Here is a tiny trained network, its code and every weight. The questions are about switching its units off for an input and a class, where a switched-off unit gives its printed mean instead of its output.

import numpy as np


def w(rows, s, z=0):
    codes = np.array(rows[::2]) - 128.0
    scale = np.full(codes.shape[1], s)
    scale[-1] = z or s
    return codes * scale


def f(y):
    return y / 2 * (1 + np.tanh(0.7978845608 * (y + 0.044715 * y**3)))


def log_softmax(a):
    a = a - a.max(-1, keepdims=True)
    return a - np.log(np.exp(a).sum(-1, keepdims=True))


def net(x, mask):
    res = np.array(x, float).reshape(1, 8) / 4 @ E
    y = f(res @ A[0][:, :-1].T + A[0][:, -1])
    res = res + np.where(mask, y, B[0][:, -1]) @ B[0][:, :-1]
    return log_softmax(res[-1] @ U[:, :-1].T + U[:, -1])


A, B = {}, {}
E = w([
[175,60,239,89,2,192,234],'x0',
[3,108,162,89,110,12,217],'x1',
[110,139,113,117,115,140,122],'x2',
[106,136,137,96,123,140,107],'x3',
[117,135,81,142,133,155,173],'x4',
[144,120,122,148,132,119,140],'x5',
[241,223,82,34,121,66,191],'x6',
[103,127,168,67,123,131,73],'x7',
],0.0076)
A[0] = w([
[59,163,135,129,91,94,157,136],'n0',
[124,154,136,117,132,142,87,178],'n1',
[52,93,136,187,73,189,107,46],'n2',
[101,107,142,94,177,105,144,142],'n3',
[169,40,157,100,46,151,164,111],'n4',
[81,69,132,158,130,166,90,58],'n5',
[83,183,111,149,194,88,79,164],'n6',
[187,143,123,151,139,224,93,47],'n7',
[46,56,162,208,126,103,108,95],'n8',
[137,95,185,144,93,162,165,93],'n9',
[42,83,154,112,145,49,195,55],'n10',
[132,121,176,164,64,135,169,166],'n11',
[121,153,173,122,188,146,144,226],'n12',
[84,80,166,175,182,162,134,74],'n13',
[107,124,52,140,114,128,127,254],'n14',
[182,147,142,63,160,78,129,98],'n15',
[126,100,145,107,38,152,132,123],'n16',
[95,147,111,163,200,96,88,160],'n17',
[20,147,136,115,85,41,185,82],'n18',
[127,107,125,135,145,152,166,219],'n19',
[151,90,184,64,85,216,199,202],'n20',
[93,120,173,151,133,111,127,26],'n21',
[68,138,95,107,136,145,156,132],'n22',
[100,48,84,160,127,196,103,21],'n23',
[127,143,69,121,246,67,79,183],'n24',
[88,77,104,107,118,48,168,81],'n25',
[89,108,131,91,142,144,100,79],'n26',
[186,190,93,41,112,69,176,39],'n27',
[144,146,146,120,125,157,98,57],'n28',
[95,118,93,112,219,122,114,164],'n29',
[201,143,121,133,146,248,68,80],'n30',
[137,117,151,93,163,87,95,189],'n31',
],0.011,0.0017)
B[0] = w([
[180,118,113,155,183,96,80,174],'n0',
[93,127,110,130,148,99,113,151],'n1',
[140,162,171,115,147,188,202,208],'n2',
[87,82,132,136,165,115,101,152],'n3',
[101,109,49,191,66,110,155,229],'n4',
[168,223,186,75,94,205,173,193],'n5',
[102,145,84,167,55,97,102,216],'n6',
[171,69,129,155,245,125,77,213],'n7',
[174,187,188,41,116,196,174,223],'n8',
[100,149,81,160,94,95,117,193],'n9',
[162,75,117,103,214,85,81,215],'n10',
[83,113,112,172,103,104,127,191],'n11',
[115,148,84,160,136,150,107,137],'n12',
[132,219,138,84,138,158,221,189],'n13',
[108,112,127,139,116,89,136,157],'n14',
[119,177,177,99,116,170,137,184],'n15',
[46,143,140,198,130,97,135,189],'n16',
[81,145,81,167,72,79,78,204],'n17',
[154,85,100,119,226,90,64,223],'n18',
[105,88,182,149,115,130,141,147],'n19',
[46,128,64,200,49,88,113,249],'n20',
[143,128,159,131,162,153,145,150],'n21',
[164,115,133,120,111,127,97,148],'n22',
[162,125,170,126,148,209,179,190],'n23',
[105,117,53,170,38,143,165,242],'n24',
[180,69,145,112,204,100,93,184],'n25',
[156,120,131,126,109,149,163,147],'n26',
[208,219,190,24,131,216,254,233],'n27',
[124,118,145,109,142,109,112,145],'n28',
[74,139,63,188,52,78,177,186],'n29',
[161,75,139,122,253,101,12,241],'n30',
[94,132,107,164,139,127,168,156],'n31',
],0.0074,0.012)
U = w([
[16,97,76,170,8,120,167,186],'0',
[133,26,123,105,246,134,108,214],'1',
[137,237,171,35,100,207,246,7],'2',
],0.011,0.0018)

Each question gives the input, the list of numbers given to net, and the class t.
The units are the neurons (one row each of A and B). Each row of codes is followed by its name. A weight is (code - 128) times the scale printed after its matrix; where a second scale follows, it is the last column's (A, B and U).
mask holds one flag per neuron, in row order. A switched-off neuron (its flag False) gives its mean, the last column of its row in B, instead of its output. The means were averaged over made-up inputs and are rounded, as every weight is.
A unit's drop is (log p(t) with every unit on - log p(t) with that unit switched off) / (log p(t) with every unit on - log p(t) with every unit switched off).
The circuit of an input: a set's keep is (log p(t) with only the set's units on - log p(t) with every unit switched off) / (log p(t) with every unit on - log p(t) with every unit switched off). Starting from the 12 units with the biggest drops (on a tie, the unit counted first), units are removed one at a time, each time the one whose removal leaves the highest keep (on an exact tie, the one counted first), for as long as the keep stays at least 0.8.
circuit, biggest first: the units of the circuit, biggest drop first
unit that matters most: the unit with the biggest drop
top k neurons: the k neurons with the biggest drops, biggest first
drop of u: that unit's drop, to one decimal
input [-6,-6,3,0,-3,7,-6,-7], class 0: unit that matters most : n24
input [7,5,-3,-7,7,8,-8,7], class 2: top 2 neurons : n8, n2
input [-7,8,3,-3,-7,-3,-5,-1], class 1: top 3 neurons : n18, n10, n25
input [0,-1,-7,-7,-6,-8,2,-5], class 2: top 3 neurons : n30, n20, n18
input [-7,8,3,-2,7,-8,8,-3], class 1: top 3 neurons : n18, n25, n10
input [7,-8,1,-6,-1,1,5,0], class 1: top 2 neurons : n30, n7
input [-4,-2,-4,1,6,-8,4,-5], class 0: top 2 neurons : n8, n24
input [4,-4,-6,4,-8,5,-1,6], class 0: top 4 neurons : n20, n18, n4, n10
input [-7,2,-1,-3,-6,7,7,-4], class 0: top 4 neurons : n24, n6, n8, n17
input [-7,8,6,0,-4,3,-5,1], class 1: top 2 neurons : n18, n10
input [6,-6,-4,-7,-6,1,1,8], class 0: top 4 neurons : n20, n4, n18, n10
input [-7,8,0,2,-6,7,-8,8], class 1: drop of n10 : 7.2
input [-3,-2,6,3,8,0,-4,5], class 2: drop of n20 : 0.4
input [2,-4,5,2,7,7,4,6], class 1: circuit, biggest first : n30
input [-6,-2,-4,-2,3,7,1,-5], class 0: drop of n24 : 0.0
input [-7,8,0,-5,-3,4,-3,1], class 1: drop of n9 : 0.1
